Below is a small trained network, with its code and all its weights. Each question gives an input and a class and asks what happens when units are switched off, that is, made to give their printed mean instead of their output.

import numpy as np


def w(rows, s, z=0):
    codes = np.array(rows[::2]) - 128.0
    scale = np.full(codes.shape[1], s)
    scale[-1] = z or s
    return codes * scale


def f(y):
    return np.maximum(y, 0)


def log_softmax(a):
    a = a - a.max(-1, keepdims=True)
    return a - np.log(np.exp(a).sum(-1, keepdims=True))


def net(x, mask):
    res = np.array(x, float).reshape(1, 3) / 4 @ E
    y = f(res @ A[0][:, :-1].T + A[0][:, -1])
    res = res + np.where(mask, y, B[0][:, -1]) @ B[0][:, :-1]
    return log_softmax(res[-1] @ U[:, :-1].T + U[:, -1])


A, B = {}, {}
E = w([
[32,119,71,211,202,7,177],'x0',
[91,15,168,115,130,101,67],'x1',
[254,107,203,112,239,117,143],'x2',
],0.012)
A[0] = w([
[77,146,120,156,198,88,180,98],'N1',
[92,110,76,216,115,58,158,49],'N2',
[112,39,146,145,126,110,33,3],'N3',
[44,91,54,148,7,124,144,123],'N4',
[186,250,65,140,135,120,164,141],'N5',
[108,126,90,180,204,59,117,28],'N6',
[81,120,113,96,185,82,133,66],'N7',
[157,169,62,95,146,145,214,132],'N8',
[155,118,166,29,99,238,29,140],'N9',
[127,35,122,65,121,89,84,22],'N10',
[169,95,162,114,228,122,206,176],'N11',
[94,85,124,157,165,102,142,181],'N12',
[180,73,152,131,215,106,156,100],'N13',
[124,125,65,162,217,81,25,44],'N14',
[102,28,162,112,139,86,85,20],'N15',
],0.013,0.0034)
B[0] = w([
[150,101,130,109,37,106,173,200],'N1',
[174,79,155,133,96,140,118,210],'N2',
[60,168,216,238,146,157,147,182],'N3',
[148,143,66,19,239,215,5,245],'N4',
[52,29,222,231,144,192,185,208],'N5',
[178,137,83,145,29,142,162,202],'N6',
[161,74,28,152,40,95,191,172],'N7',
[33,124,177,177,165,127,105,180],'N8',
[211,147,90,99,24,52,171,255],'N9',
[95,33,238,193,141,180,146,173],'N10',
[106,26,72,33,198,167,81,199],'N11',
[162,82,71,126,47,124,178,182],'N12',
[130,85,43,55,196,202,43,189],'N13',
[159,1,111,135,94,167,203,177],'N14',
[22,124,229,222,169,130,107,185],'N15',
],0.01,0.023)
U = w([
[138,106,69,19,178,161,65,133],'0',
[181,125,120,73,7,89,192,3],'1',
[47,130,214,171,141,157,188,186],'2',
],0.013,0.0055)

Each question gives the input, the list of numbers given to net, and the class t.
The units are the neurons (one row each of A and B). Each row of codes is followed by its name. A weight is (code - 128) times the scale printed after its matrix; where a second scale follows, it is the last column's (A, B and U).
mask holds one flag per neuron, in row order. A switched-off neuron (its flag False) gives its mean, the last column of its row in B, instead of its output. The means were averaged over made-up inputs and are rounded, as every weight is.
A unit's drop is (log p(t) with every unit on - log p(t) with that unit switched off) / (log p(t) with every unit on - log p(t) with every unit switched off).
most important unit: the unit with the biggest drop
top k neurons: the k neurons with the biggest drops, biggest first
drop of u: that unit's drop, to one decimal
input [-7,7,3], class 1: most important unit	N9
input [1,-6,5], class 2: top 3 neurons	(N5 N4 N8)
input [-5,5,4], class 1: top 4 neurons	(N9 N4 N5 N8)
input [2,6,5], class 2: top 4 neurons	(N4 N15 N3 N10)
input [8,-8,0], class 1: top 4 neurons	(N1 N6 N15 N7)
input [1,8,-7], class 2: top 3 neurons	(N3 N15 N10)
input [2,-5,-5], class 0: top 4 neurons	(N4 N3 N15 N10)
input [8,-7,-8], class 0: top 3 neurons	(N4 N9 N8)
input [8,4,-8], class 0: top 2 neurons	(N4 N9)
input [-5,-8,7], class 2: top 3 neurons	(N5 N4 N8)
input [-1,-4,-8], class 0: drop of N4	1.5
input [-1,-5,-8], class 0: drop of N4	3.2
input [3,-6,-8], class 0: drop of N4	6.0
input [-5,8,6], class 2: most important unit	N3
input [4,-7,-4], class 2: drop of N5	1.9
